Here is a tiny trained network, its code and every weight. The questions are about switching its units off for an input and a class, where a switched-off unit gives its printed mean instead of its output.

import numpy as np


def w(rows, s, z=0):
    codes = np.array(rows[::2]) - 128.0
    scale = np.full(codes.shape[1], s)
    scale[-1] = z or s
    return codes * scale


def norm(h):
    return h / np.sqrt((h * h).mean(-1, keepdims=True) + 1e-5)


def f(y):
    return np.maximum(y, 0)


def log_softmax(a):
    a = a - a.max(-1, keepdims=True)
    return a - np.log(np.exp(a).sum(-1, keepdims=True))


def net(x, mask):
    res = np.array(x, float).reshape(1, 8) / 4 @ E
    u = 0
    for l in range(4):
        y = f(norm(res) @ A[l][:, :-1].T + A[l][:, -1])
        res = res + np.where(mask[u : u + 5], y, B[l][:, -1]) @ B[l][:, :-1]
        u += 5
    return log_softmax(norm(res)[-1] @ U[:, :-1].T + U[:, -1])


A, B = {}, {}
E = w([
[89,166,143],'x0',
[158,109,126],'x1',
[175,161,132],'x2',
[165,156,107],'x3',
[104,153,149],'x4',
[165,110,255],'x5',
[191,212,116],'x6',
[101,154,145],'x7',
],0.0083)
A[0] = w([
[254,109,57,2],'0.n1',
[128,134,119,65],'0.n2',
[146,38,73,82],'0.n3',
[175,177,206,94],'0.n4',
[227,196,184,106],'0.n5',
],0.0082,0.003)
B[0] = w([
[146,104,184,214],'0.n1',
[60,85,63,128],'0.n2',
[72,146,31,211],'0.n3',
[123,254,68,223],'0.n4',
[161,232,207,255],'0.n5',
],0.0039,0.0034)
A[1] = w([
[7,120,151,72],'1.n1',
[81,109,149,4],'1.n2',
[128,84,119,193],'1.n3',
[100,159,129,84],'1.n4',
[34,81,174,71],'1.n5',
],0.016,0.0033)
B[1] = w([
[186,15,37,253],'1.n1',
[195,106,122,160],'1.n2',
[151,188,86,192],'1.n3',
[5,157,108,163],'1.n4',
[255,31,67,242],'1.n5',
],0.0082,0.0059)
A[2] = w([
[135,31,116,63],'2.n1',
[127,156,244,117],'2.n2',
[91,150,51,219],'2.n3',
[59,135,1,255],'2.n4',
[244,182,104,202],'2.n5',
],0.0087,0.0028)
B[2] = w([
[176,131,125,186],'2.n1',
[109,133,115,170],'2.n2',
[79,163,247,205],'2.n3',
[66,50,167,254],'2.n4',
[52,86,185,241],'2.n5',
],0.014,0.0071)
A[3] = w([
[189,133,140,184],'3.n1',
[165,98,176,148],'3.n2',
[97,108,75,101],'3.n3',
[170,67,249,198],'3.n4',
[56,113,35,250],'3.n5',
],0.012,0.0021)
B[3] = w([
[105,166,58,145],'3.n1',
[69,195,47,170],'3.n2',
[117,156,143,145],'3.n3',
[77,164,2,245],'3.n4',
[77,120,174,168],'3.n5',
],0.0096,0.011)
U = w([
[59,222,80,112],'0',
[106,189,235,2],'1',
[122,247,213,171],'2',
[211,82,88,183],'3',
[116,88,187,185],'4',
],0.013,0.0044)

Each question gives the input, the list of numbers given to net, and the class t.
The units are the neurons (one row each of A and B). Each row of codes is followed by its name. A weight is (code - 128) times the scale printed after its matrix; where a second scale follows, it is the last column's (A, B and U).
mask holds one flag per neuron, layer by layer. A switched-off neuron (its flag False) gives its mean, the last column of its row in B, instead of its output. The means were averaged over made-up inputs and are rounded, as every weight is.
A unit's drop is (log p(t) with every unit on - log p(t) with that unit switched off) / (log p(t) with every unit on - log p(t) with every unit switched off).
The circuit of an input: a set's keep is (log p(t) with only the set's units on - log p(t) with every unit switched off) / (log p(t) with every unit on - log p(t) with every unit switched off). Starting from the 12 units with the biggest drops (on a tie, the unit counted first), units are removed one at a time, each time the one whose removal leaves the highest keep (on an exact tie, the one counted first), for as long as the keep stays at least 0.8.
units of the circuit, in order: the units of the circuit, biggest drop first
unit that matters most: the unit with the biggest drop
top k neurons: the k neurons with the biggest drops, biggest first
top k neurons in layer l: the k neurons of layer l with the biggest drops, biggest first
drop when u is switched off: that unit's drop, to one decimal
input [-1,-7,-8,6,6,-1,-4,-5], class 3: units of the circuit, in order	[1.n5, 1.n1]
input [8,-5,-4,0,8,-1,-8,7], class 3: unit that matters most	1.n5
input [4,-2,4,-2,6,-8,2,-5], class 2: units of the circuit, in order	[2.n3, 3.n4]
input [4,-4,-4,-7,-8,-7,5,7], class 4: units of the circuit, in order	[2.n4, 3.n4]
input [5,-8,-3,-3,4,-6,6,-1], class 2: top 2 neurons	[2.n3, 1.n5]
input [-8,3,0,-3,-2,-1,4,-8], class 0: units of the circuit, in order	[1.n1, 1.n5]
input [0,-1,1,-7,3,-7,3,-2], class 2: units of the circuit, in order	[2.n3, 1.n5]
input [6,-2,0,0,-5,7,2,-1], class 2: top 4 neurons	[1.n1, 1.n5, 0.n4, 2.n4]
input [4,3,5,-6,-8,5,3,-1], class 2: units of the circuit, in order	[0.n5, 2.n4]
input [6,-4,8,3,7,-6,1,-1], class 2: units of the circuit, in order	[3.n4, 2.n3]
input [0,3,6,-8,0,7,-6,-1], class 0: top 2 neurons	[3.n4, 3.n2]
input [-7,-7,-2,-6,2,2,7,-3], class 2: units of the circuit, in order	[1.n1, 0.n5]
input [3,-6,5,4,-5,-2,-2,8], class 4: top 2 neurons	[2.n4, 0.n5]
input [0,5,4,-8,2,8,8,-8], class 0: unit that matters most	3.n4
input [5,-6,5,-1,7,-8,4,4], class 2: top 2 neurons in layer 2	[2.n3, 2.n5]
input [7,-7,-4,7,-1,-2,-2,0], class 4: top 2 neurons in layer 1	[1.n1, 1.n4]
input [-6,7,-8,0,4,2,5,-5], class 0: top 2 neurons	[2.n4, 3.n4]
input [4,4,1,4,-2,3,-4,-3], class 0: drop when 2.n4 is switched off	0.2
input [-3,-6,8,-2,2,-7,0,-3], class 2: drop when 0.n4 is switched off	0.0
input [5,2,2,-7,-1,-5,-6,3], class 3: drop when 1.n5 is switched off	0.3
input [5,7,7,4,-6,2,-6,-1], class 0: unit that matters most	2.n4
input [8,3,5,6,3,6,-7,8], class 0: drop when 2.n4 is switched off	0.1
